Each row has a name. After each piece below comes the name of the row it's from, unless a question asks for something else. Each question is about the rows just above it. Some pieces are copies with a little noise. Places in a row count from 0.

Columns, left to right: G P Y U C D F B X
benil: [-15.6  25.5 -85.6  60.8 -20.6 -49.0 -45.5  -4.4 -35.9]
Kub: [-19.5  35.2 -85.3  57.6 -17.1 -35.8 -51.4  -7.5 -34.4]
gok: [ -8.3  37.0 -49.6  42.8 -22.2 -32.8 -30.6  -5.9 -22.4]
fop: [-49.1 -49.2 -49.2  11.3 -49.2 -49.2  -3.3  19.3  19.3]
Which column holds this, read top down? [-7.5 -5.9 19.3]	B
Which column holds this, read top down? [57.6 42.8]	U
Every place of [-49.2] in fop:	1 2 4 5

Columns, left to right: E A V Q N W
Tig: [ -7.7  28.2 -21.3 -93.0 -76.7  -7.7]
fuf: [45.7 97.5 43.5 44.7 28.1 35.8]
veni: [ 45.7  97.5  43.5 -93.0 -79.9  -5.7]
geno: [45.7 97.5 43.5 44.7 18.8 38.8]
Every place of [28.2] in Tig:	1
[ 45.7  97.6  43.6 -92.9 -80.0  -5.7]	veni
[ -7.7  28.2 -21.3 -93.0 -76.7  -7.7] is in which row?	Tig
Which column holds this, read top down? [-76.7  28.1 -79.9]	N
[35.8] is at row and place	fuf, 5
[43.5 43.5 43.5] is in which column, read top down?	V

Columns, left to right: R J M Z T S H L
rari: [ 53.1 -43.0  78.9 -31.5  40.4 -39.9  31.7 -31.6]
kap: [ 53.1  40.4  78.9 -31.1  40.4  10.0  31.7 -31.6]
Buz: [-17.3 -49.1  37.1   7.4   3.2  30.8 -31.5 -47.4]
At which places does kap hold [-31.6]?	7
[-17.3 -49.1  37.1   7.4   3.2  30.9 -31.4 -47.4]	Buz
Which row holds [ 53.1  40.4  78.9 -31.1  40.4  10.0  31.7 -31.6]?	kap
[ 53.1 -43.0  78.9 -31.5  40.4 -39.9  31.7 -31.6] is in which row?	rari
Every place of [78.9] in kap:	2

Columns, left to right: lefu Tinif veser lafu botu lomul fud famas
lal: [ 48.6 -13.3  43.2  83.8   9.6  25.3  43.2   1.8]
nugi: [ 33.8 -61.5  95.5 -20.2  28.1  -5.9   6.4  21.5]
zagal: [-44.7  -7.1 -17.5 -39.9  75.9 -67.2  44.8  22.9]
tuliz: [-81.1  -3.2 -57.2   3.0  12.3 -32.7 -20.0  93.9]
nofa: [ -4.0  -3.1  -0.2  -2.9  -7.7  -6.1   3.8 -11.3]
[ -4.0  -3.1  -0.2  -2.9  -7.7  -6.1   3.8 -11.3]	nofa
[ 48.5 -13.1  43.4  83.7   9.9  25.5  43.0   1.6]	lal

Columns, left to right: bebe gis Fodis fodus
geme: [-39.3 -76.6 -51.2  43.4]
Gedan: [ 22.2  93.1 -25.7 -76.5]
Gizu: [-90.3 -39.3 -62.1  -2.0]
bodu: [-53.9 -71.4 -71.5  32.7]
lofi: [-24.2 -24.2 -59.4 -13.2]
bol: [-79.6 -52.9 -62.2   9.0]
Mus: [-67.5 -63.7 -60.9  21.2]
Row and place of [-71.4] in the named rows:	bodu, 1
Which row holds [-67.5 -63.7 -60.9  21.2]?	Mus
At which places does lofi hold [-24.2]?	0 1

Columns, left to right: mam tizur Bonen lok zosu rumoz Vig Vuti Luner ruzo
kofor: [ 86.8 -19.7  62.9  10.5 -17.0  -4.5  84.8  10.5  10.5  10.5]
kitar: [  7.4 -32.9  -7.4  -7.9 -48.7   7.2 -19.9 -60.2 -22.8  39.5]
Sed: [  7.4 -32.9  -7.4  -7.9 -48.7   7.2  32.2 -60.2 -22.8  39.5]
Which column holds this, read top down? [-19.9  32.2]	Vig
Places of [10.5] in row kofor:	3 7 8 9

Columns, left to right: Ralu Tevu Leg Bovug
gusa: [ 14.8 -47.7 -50.9  69.4]
sodim: [ 13.1 -49.8 -41.7  80.1]
bolo: [ 17.2 -44.2 -24.8  83.3]
femom: [ 13.1 -49.8 -45.9  63.9]
Row and place of [14.8] in the named rows:	gusa, 0
[ 14.7 -47.7 -51.0  69.4]	gusa

Columns, left to right: nid tas lib nodon Bisig Kome kes lupiv
Peko: [ -0.5 -13.1  -2.5  36.1   9.0 -21.4  -4.7 -38.3]
rif: [-15.8   1.0 -41.4   6.1 -32.9  -3.4 -39.4  19.7]
fadak: [  3.4  -1.0 -61.6 -11.5 -23.1 -32.3 -47.1  17.4]
zuku: [-17.2  12.0   9.9  -0.8 -33.8  -0.7 -14.6  16.7]
rus: [-18.0  20.8  14.4  43.1  -9.6  32.5  16.2  51.2]
Fefef: [-12.5  41.5 -13.9 -22.4 -23.5  26.6  13.3  22.2]
kiza: [  6.3  29.4 -19.7 -31.9 -23.0 -24.5  -9.7  -3.8]
Pame: [ 23.8  17.6  26.4 -23.9 -17.5   7.1  65.5  12.3]
Lani: [  6.0   3.3  36.9 -16.2  -6.8  35.7  87.5  57.1]
Detot: [ 48.6  33.7  14.5 -16.2  26.2   9.5  26.9  37.0]
Rep: [ 58.8   6.4   1.3   3.8 -24.5 -21.0  37.4 -12.0]
[-12.5  41.5 -13.9 -22.4 -23.5  26.6  13.3  22.2]	Fefef
[3.4] is at row and place	fadak, 0
Where in the named rows is [6.1]?	rif, 3
[-17.2  12.0   9.9  -0.8 -33.8  -0.7 -14.6  16.7]	zuku

Columns, left to right: gipup bom Ner Bimag dakiz vod Zudal
Gibom: [-24.4  19.8 -70.6  -7.0  19.5  -7.1  53.1]
puvat: [-52.3 -11.0  69.7   0.6 -29.9 -44.6 -44.0]
bofuv: [-24.5 -14.4  29.5 -14.4 -60.1 -60.1 -60.1]
Every place of [-60.1] in bofuv:	4 5 6
Where in the named rows is [-7.0]?	Gibom, 3
Where do [-24.4  19.8 -70.6  -7.0  19.5  -7.1  53.1] appear?	Gibom
[-24.4  19.8 -70.5  -7.0  19.5  -7.1  53.0]	Gibom
Where in the named rows is [-24.5]?	bofuv, 0
[-24.5 -14.3  29.5 -14.4 -60.1 -60.1 -60.1]	bofuv

Columns, left to right: bepas Kisam Mola Mebut vube
pap: [-48.8 -57.7 -41.4  -1.5  62.8]
ler: [ 61.3  62.9   2.6 -50.2  22.4]
gire: [ 59.4 -15.6 -21.9 -31.8   7.8]
tov: [13.6 38.4 38.4 38.4 13.6]
Buvof: [  9.0 -47.0  36.7 -11.7 -13.3]
Every place of [9.0] in Buvof:	0
At which places does tov hold [38.4]?	1 2 3
At which places does Buvof hold [-47.0]?	1
Which column holds [62.8 22.4  7.8 13.6] top down?	vube
Row and place of [62.8] in the named rows:	pap, 4
[13.7 38.3 38.4 38.4 13.6]	tov

Columns, left to right: pedav Kot fazo Buza Bes lupu tope masad
mib: [ -2.4 -10.6  -5.0  -8.6  19.1   5.3   6.0   8.1]
Kamo: [ 62.8  54.2  10.4 -10.4  41.1  -5.4  61.9  22.8]
debi: [-23.8 -40.6 -11.7   4.2  -7.1 -30.6  79.4  62.1]
bog: [ 44.1  -1.4 -46.5 -34.9 -37.0  23.4 -27.1  30.8]
Futut: [-23.1  65.9  30.8  16.5  -6.2 -36.4  39.8   1.4]
muga: [-82.8  52.3  -3.6  18.6 -20.7  34.9 -46.3 -19.1]
Zepo: [34.8 -6.1  3.4 13.6 16.5 65.0  7.4  9.2]
Dinob: [ 14.7 -69.0  62.8  43.0  -2.7 -18.4  13.9  -3.1]
nikil: [ 63.8 -21.9  23.1  20.4  14.5 -65.3 -74.1   2.3]
Burur: [  1.7   3.3 -66.2 -29.4 -30.4  31.0  20.7  23.9]
fedul: [-4.4 -0.4 -4.8  3.2 -0.7 -3.7  3.2 -2.1]
[34.8] is at row and place	Zepo, 0
[ 44.2  -1.4 -46.6 -34.8 -37.0  23.4 -27.1  30.8]	bog
[ 62.8  54.2  10.1 -10.3  41.0  -5.4  62.0  22.8]	Kamo
Where do [-23.8 -40.6 -11.7   4.2  -7.1 -30.6  79.4  62.1] appear?	debi

Columns, left to right: dimab gev zis Todeg Mepoz gazeg
bof: [23.1 23.1 -2.5 -6.4 36.4 48.2]
Kider: [-17.5 -16.3 -13.8  11.1 -22.7 -18.5]
gurub: [-43.5 -23.3  16.8  11.2 -49.4 -42.3]
rovu: [-80.3  33.8  78.0 -19.2 -43.3 -62.8]
gazu: [ -4.9  14.8 -22.4   4.2  -8.9 -16.2]
Sibim: [-60.3 -30.6  16.8 -48.0 -55.9 -34.8]
Every place of [23.1] in bof:	0 1
[-16.3 -23.3  33.8  14.8] is in which column, read top down?	gev
[-4.9] is at row and place	gazu, 0
Which column holds this, read top down? [ 23.1 -17.5 -43.5]	dimab

Columns, left to right: Pusa mor gosup kugem bimuv rema Dukop
todi: [ 27.7  56.5 -15.1  24.1  64.2 -47.7 -22.8]
nozu: [ 51.9 -64.8 -43.3  -3.2  45.1   6.4  13.8]
Vip: [-31.9  24.5  19.6 -76.6 -25.1 -43.1  -2.9]
Kuva: [ 32.1  48.3  48.3 -26.9  50.1  48.3  18.2]
gad: [ 23.9 -55.4 -20.6  71.9   3.6  59.3 -12.9]
Nen: [-31.9  24.5  19.6 -76.6 -25.1 -45.6  16.6]
[ 27.7  56.5 -15.1  24.1  64.2 -47.7 -22.8]	todi
[ 27.6  56.5 -15.1  24.0  64.2 -47.7 -22.7]	todi
[ 51.9 -64.8 -43.3  -3.2  45.1   6.4  13.8] is in which row?	nozu
[ 32.0  48.3  48.3 -26.9  50.1  48.4  18.1]	Kuva
Which column holds [-25.1  50.1] top down?	bimuv
At which places does Kuva hold [48.3]?	1 2 5

Columns, left to right: Torom pud Nuru bagub
riv: [ -1.6  34.5 -78.3  -0.4]
Dedas: [58.4 50.9 18.7 25.7]
Ked: [-64.1  20.3  20.3 -64.2]
dav: [ 64.2 -71.8   4.9  20.3]
ruv: [ -7.8 -81.4 -28.1   4.7]
rodam: [-71.9   4.8 -70.5  51.0]
Where in the named rows is [-71.8]?	dav, 1
Where in the named rows is [50.9]?	Dedas, 1
[-64.1  20.2  20.4 -64.4]	Ked
Which column holds [ -0.4  25.7 -64.2  20.3   4.7] top down?	bagub
Every place of [-64.2] in Ked:	3
[-64.1  20.3  20.3 -64.2] is in which row?	Ked

Columns, left to right: dezi bateb busir doko Sono mugo Vef
rivag: [ -5.7  41.9  51.4  27.0  34.9 -32.9 -67.7]
Fad: [ -7.4  25.5 -37.8 -17.6  22.8  33.8  57.5]
Zapid: [ 20.9 -18.8  81.4  11.2  15.5 -24.8 -41.0]
muro: [-14.1  51.6 -25.0  50.3  40.0   2.0 -25.9]
sabal: [  1.9 -29.7   2.8  48.1  54.5   1.0 -10.5]
Deso: [ -2.9 -15.5   2.0   3.3   5.6   3.8  47.5]
sapa: [  2.7 -52.8  54.8  21.5   2.5 -16.2  28.6]
risa: [-15.6  43.3  -3.0  37.3  60.9 -42.5 -85.9]
vot: [ 29.3   7.3  10.8 -25.8 -42.9 -26.7 -45.8]
Lifit: [ -4.2  -5.2  31.5 -18.0  -7.6 -17.5 -42.0]
Zov: [ 20.6 -45.3  47.4  27.5   3.8 -19.8  67.8]
[ -5.2 -45.3] is in which column, read top down?	bateb
Row and place of [-17.5] in the named rows:	Lifit, 5

Columns, left to right: gavim vimul kerek Mituf vova per maf
suni: [ 45.4  32.4 -14.5   6.2  23.1  56.6  21.0]
vuku: [ 31.1  28.2 -24.7  -2.1  19.5  53.4  15.1]
Rufa: [ 23.7  37.4   7.0  -5.4  -3.1 -24.0  17.6]
loba: [ 31.1  28.2 -24.7  -2.1  19.5  53.4   8.3]
mubu: [-21.1 -25.2 -30.9 -13.5  -3.6  62.3 -23.0]
tuni: [43.6 30.9 -2.0  7.7 23.0 47.2 21.7]
Tulu: [  1.9  11.1 -14.5 -17.7  -6.1  -0.5 -15.8]
rebo: [-47.4 -72.3 -13.9   5.5  -2.9  57.7 -23.7]
Nage: [ 39.7  49.9 -34.1 -21.9  14.8  56.0  12.5]
met: [-11.3   3.0 -21.7 -20.0  -8.4   1.0 -20.7]
karon: [ 14.2  19.5   7.0   4.1  -0.8 -19.0  12.4]
[43.7 31.0 -2.1  7.6 22.9 47.4 21.7]	tuni
[-47.4 -72.3 -13.9   5.5  -2.9  57.7 -23.7] is in which row?	rebo
[ 39.7  49.9 -34.1 -21.9  14.7  55.9  12.6]	Nage
Which column holds this, read top down? [-14.5 -13.9]	kerek
[ 23.7  37.4   6.9  -5.5  -3.1 -23.9  17.8]	Rufa
[ 45.4  32.4 -14.5   6.2  23.1  56.6  21.0]	suni
[ 31.1  28.2 -24.7  -2.1  19.5  53.4  15.1]	vuku

Columns, left to right: rosum Lup mubag zol
talak: [ 41.2  86.9 -65.7  69.6]
totib: [ 41.2  86.9 -81.0  95.6]
mol: [ 86.8  63.2 -65.7  79.7]
Baleg: [ 29.6  63.2 -36.2  55.7]
novav: [26.0 44.1 59.5 59.5]
Every place of [59.5] in novav:	2 3
The row with [ 41.2  86.9 -81.0  95.6] is	totib
Where in the named rows is [95.6]?	totib, 3

Columns, left to right: Linud Vapa gatot rufir
gabuk: [ 57.4 -43.0 -33.0  79.0]
reren: [ 21.7 -89.5 -35.6  72.3]
Kila: [-15.4 -15.5 -15.6   1.0]
[-15.4 -15.5 -15.6   1.0]	Kila
Every place of [-15.6] in Kila:	2
[ 57.4 -43.0 -33.0  79.0]	gabuk
[-33.0 -35.6] is in which column, read top down?	gatot
Row and place of [-15.5] in the named rows:	Kila, 1
Which row holds [ 57.4 -43.0 -33.0  79.0]?	gabuk

Columns, left to right: dad Kegi Sib pas Muvi
pel: [  2.4  -0.9  32.7 -93.3 -48.3]
vili: [15.2  6.5 22.6 -1.7 -9.2]
Desar: [ -4.2   1.5  36.8 -48.2 -47.5]
Kipe: [ 7.0 -4.6 57.0 13.7 17.7]
Faka: [ 30.6  22.7   1.5 -70.5 -37.6]
sir: [ 25.6  24.1  24.7 -67.8 -58.7]
Mumu: [ 38.9  12.5  -4.3 -13.5  16.0]
zini: [52.4 49.9 52.4 49.9 49.9]
zoko: [ 27.9  18.8  -0.6 -12.5   1.6]
Zifo: [19.4  1.7 50.0 50.0 50.0]
Kofo: [ 60.0  43.0  32.8 -48.1 -11.3]
[15.1  6.5 22.6 -1.7 -9.1]	vili
Every place of [49.9] in zini:	1 3 4
[ 25.6  24.1  24.7 -67.7 -58.7]	sir
Every place of [50.0] in Zifo:	2 3 4

Columns, left to right: rira zefu tiga vaziz
fen: [ 18.0 -30.3 -13.2 -28.9]
pavuf: [-21.7 -39.3 -42.6 -73.7]
Nad: [43.6 45.4 39.8 49.7]
vipe: [-73.6  75.3 -22.3  71.2]
vovi: [72.9 75.3 -0.4 62.0]
[ 18.4 -30.3 -13.5 -29.0]	fen
Where in the named rows is [-73.7]?	pavuf, 3

Columns, left to right: pil detut Feloz fimu devab komus Ligub pozor veke mef
Nitak: [ 87.1 -29.4  51.9 -22.0  56.3 -35.7  33.8 -32.1 -96.2 -57.9]
murev: [ 43.6  62.0  33.1   6.8   4.6  -1.9 -30.3 -50.9  20.3 -16.5]
Tun: [ 31.8  34.1   6.2 -17.9  28.8  -2.5 -33.8  -3.4  49.0  -3.4]
Pimo: [  5.0  15.7  13.0 -17.3   2.9  18.4 -20.2 -56.8   6.6  -6.6]
Novi: [-17.8  -5.8   8.8 -10.0 -55.6  11.2  -1.0  -8.4  -1.5 -19.3]
Vodes: [  4.9  22.2   4.8 -27.2 -14.2  -9.7 -12.7 -44.5  -2.2  -2.1]
miv: [ -6.4 -11.8  10.1 -61.6 -11.1 -43.4 -12.3 -63.7  -8.7  22.0]
Buv: [-10.0   6.8   0.4  -4.8  -3.5  -4.4   5.2  -2.1   0.2   4.0]
tasop: [  4.9  22.2   4.9 -44.5   4.9  -9.7 -12.7 -44.5   4.9 -44.5]
Places of [4.9] in row tasop:	0 2 4 8
Which row holds [  4.9  22.2   4.9 -44.5   4.9  -9.7 -12.7 -44.5   4.9 -44.5]?	tasop

Columns, left to right: Rodi kogub Zuzot fulug fana gim lat
milep: [ 45.1  87.7 -94.2  63.1 -91.1  90.7 -94.2]
vezis: [-44.8   6.3 -75.4  44.4  30.9  28.1  -8.9]
mit: [-68.7  81.8  82.7 -97.8  42.2 -65.5  54.8]
zino: [-14.1 -16.3  67.1 -41.4 -15.1  67.1 -14.1]
gorel: [-68.7  81.8  82.7  48.5 -59.8  33.7   2.7]
gubo: [-68.7 -14.0  82.7 -84.0 -12.1  45.3  -3.0]
gune: [-65.9 -16.4 -63.9  87.8 -41.3  91.8  28.7]
navu: [ 12.1  19.2  85.0  63.6 -77.8  -0.6  41.9]
At which places does gune hold [-16.4]?	1
Every place of [-41.3] in gune:	4
Which column holds [ -8.9  54.8 -14.1   2.7  -3.0  28.7] top down?	lat
Which column holds [-14.0 -16.4] top down?	kogub
Every place of [-14.1] in zino:	0 6
[-68.5  81.6  82.5  48.3 -59.9  33.6   2.8]	gorel
Places of [87.7] in row milep:	1

Columns, left to right: sel ger nof zoseb taked rufe goluk Tefo zof noz
tul: [ 49.8 -51.3  61.5  43.9 -53.6  62.9  40.7 -27.4 -80.7   7.1]
gof: [-16.0  63.5 -17.3  -5.5  58.6 -28.0 -21.6  49.8  75.4   4.5]
Lud: [ 38.0 -43.0  37.4  31.4 -48.7  63.5  51.1 -31.0 -68.2  21.8]
Gudo: [ 3.8 44.0 -1.3  8.6 73.0  7.7  1.4 74.5 59.2  6.1]
Siga: [ 59.5  -3.8  35.7  35.7 -16.9  46.6  28.7 -11.2   2.5  41.7]
Tamu: [ -8.2  41.3 -16.9 -10.5  37.4 -10.9  -5.6  35.3  44.7   8.2]
por: [ 24.2   8.4  31.2  36.5   8.6  42.0  18.6  13.6 -14.0  13.7]
bot: [ 49.8 -51.3  61.5  43.9 -53.6  62.9  28.8 -27.4 -80.7   7.1]
Nimu: [ -7.9 -62.3   8.2  -0.3 -62.4   6.1   1.2 -53.1 -71.4 -29.9]
nakil: [ 14.3 -55.5  19.6   4.7 -66.1  18.8   6.7 -61.1 -78.9  -5.9]
simak: [12.8 30.8 35.0 37.2 38.4 34.5 15.6 34.9 14.1  9.0]
Where in the named rows is [-5.6]?	Tamu, 6
Where in the named rows is [-62.3]?	Nimu, 1
[ 24.1   8.5  31.2  36.5   8.8  42.3  18.7  13.4 -14.0  13.5]	por

Columns, left to right: namaz lemu gelok tato badok
kenog: [ -4.7  25.1  56.4 -70.5 -75.2]
loz: [ -4.1  25.1  56.4  57.4 -75.2]
Duf: [ 14.3   0.1  40.7 -33.0 -11.0]
lebi: [ -6.0  25.9  57.5 -34.6 -15.9]
mipo: [ -6.0  25.9  57.5  25.9 -73.0]
dudu: [  1.3   0.8   4.7 -12.6 -11.0]
[ -4.8  25.1  56.4 -70.5 -75.2]	kenog
Every place of [57.5] in mipo:	2

Columns, left to right: vofu Tadov tof tibed nagus Runu Tep Sonoz
Deg: [-15.3  24.7  60.3  60.3 -15.8  30.5 -65.4 -48.1]
Nug: [-15.6  60.4  79.2  60.3 -15.8  30.5 -65.4 -48.1]
lires: [-15.6 -62.9  79.2 -15.5 -15.8 -48.0  71.7 -62.9]
Places of [-48.1] in row Nug:	7
At which places does Deg hold [60.3]?	2 3
Every place of [-15.6] in lires:	0
Every place of [-15.8] in Nug:	4
[-15.3  24.7  60.3  60.3 -15.8  30.5 -65.4 -48.1] is in which row?	Deg

Columns, left to right: kotas zab gola refo voran Pez
zekek: [  3.2 -19.6 -17.7  -1.9 -24.6 -16.1]
Tidi: [-17.8  -9.0 -17.8 -17.8 -17.8  17.5]
zove: [ 42.7 -73.2  -8.9   6.4  -7.9 -10.1]
dul: [ 16.5 -32.0 -19.8   1.0 -20.8 -11.2]
lamo: [-17.8  -9.0 -32.4   3.8  -5.6 -15.5]
zanem: [-0.8 12.6  2.3  6.4 13.4 -6.1]
Daf: [ 24.1 -75.1  -2.6  33.1  10.9 -28.7]
puni: [ 37.4 -64.2  -1.5  18.6  -3.3 -35.4]
Pek: [ 28.1  -5.1  -1.5 -10.8 -24.2 -34.0]
bufi: [ 21.1   3.0  -2.0  -4.0  -8.8 -23.8]
repe: [ 42.7 -73.2  -8.9  36.0  30.0 -35.3]
ginaz: [-37.4 -54.1 -31.3  33.7   3.3   4.0]
Which column holds [-17.8   6.4   1.0   3.8   6.4  33.1  18.6 -10.8  -4.0] top down?	refo
Every place of [-17.8] in Tidi:	0 2 3 4

Columns, left to right: fova Feb livuf Fude dusob nidef
Nibek: [ 28.1   5.4   2.0 -12.0 -67.4  -6.5]
muge: [-19.5 -43.7 -48.7 -12.6 -48.5  -9.7]
Gikif: [ 26.7  -6.8 -11.1 -18.3 -67.3  -9.1]
bak: [ 26.7  -6.8 -11.1 -18.3 -72.6  -5.9]
firem: [  9.8   1.9  18.5 -10.8 -49.6  -2.8]
zim: [  2.1 -12.9 -17.6 -18.3 -88.3 -12.6]
Sefef: [-22.9  -5.8 -19.8 -67.5 -12.7  -8.5]
[ 26.7  -6.8 -11.1 -18.3 -72.6  -5.9]	bak
Row and place of [-67.4] in the named rows:	Nibek, 4
Where do [ 26.7  -6.8 -11.1 -18.3 -67.3  -9.1] appear?	Gikif

Columns, left to right: golo bino fuv pomuz poba Tid
Pag: [ 59.2  62.1  -5.8 -24.7 -28.3 -45.3]
Pudu: [-27.7 -57.8  22.6  36.4  39.5  22.2]
roto: [-26.7 -61.3  20.5  36.6  37.2  19.4]
segi: [-20.2 -42.4 -22.7 -58.9   7.1  64.4]
ludi: [-12.4 -61.7  20.0  36.4  39.9   4.5]
bunan: [ 43.9  63.8  25.0  34.4  -4.4 -58.4]
nipit: [ 60.5  62.3  -0.9 -17.8 -24.3 -48.8]
Zure: [ 14.4 -77.2   2.9  32.2  12.8 -50.0]
fupa: [-57.2 -61.9  -6.3   9.7  17.7  50.2]
[-12.3 -61.7  19.9  36.5  39.8   4.5]	ludi
The row with [-26.7 -61.3  20.5  36.6  37.2  19.4] is	roto
[-20.2 -42.5 -22.9 -58.9   7.1  64.4]	segi

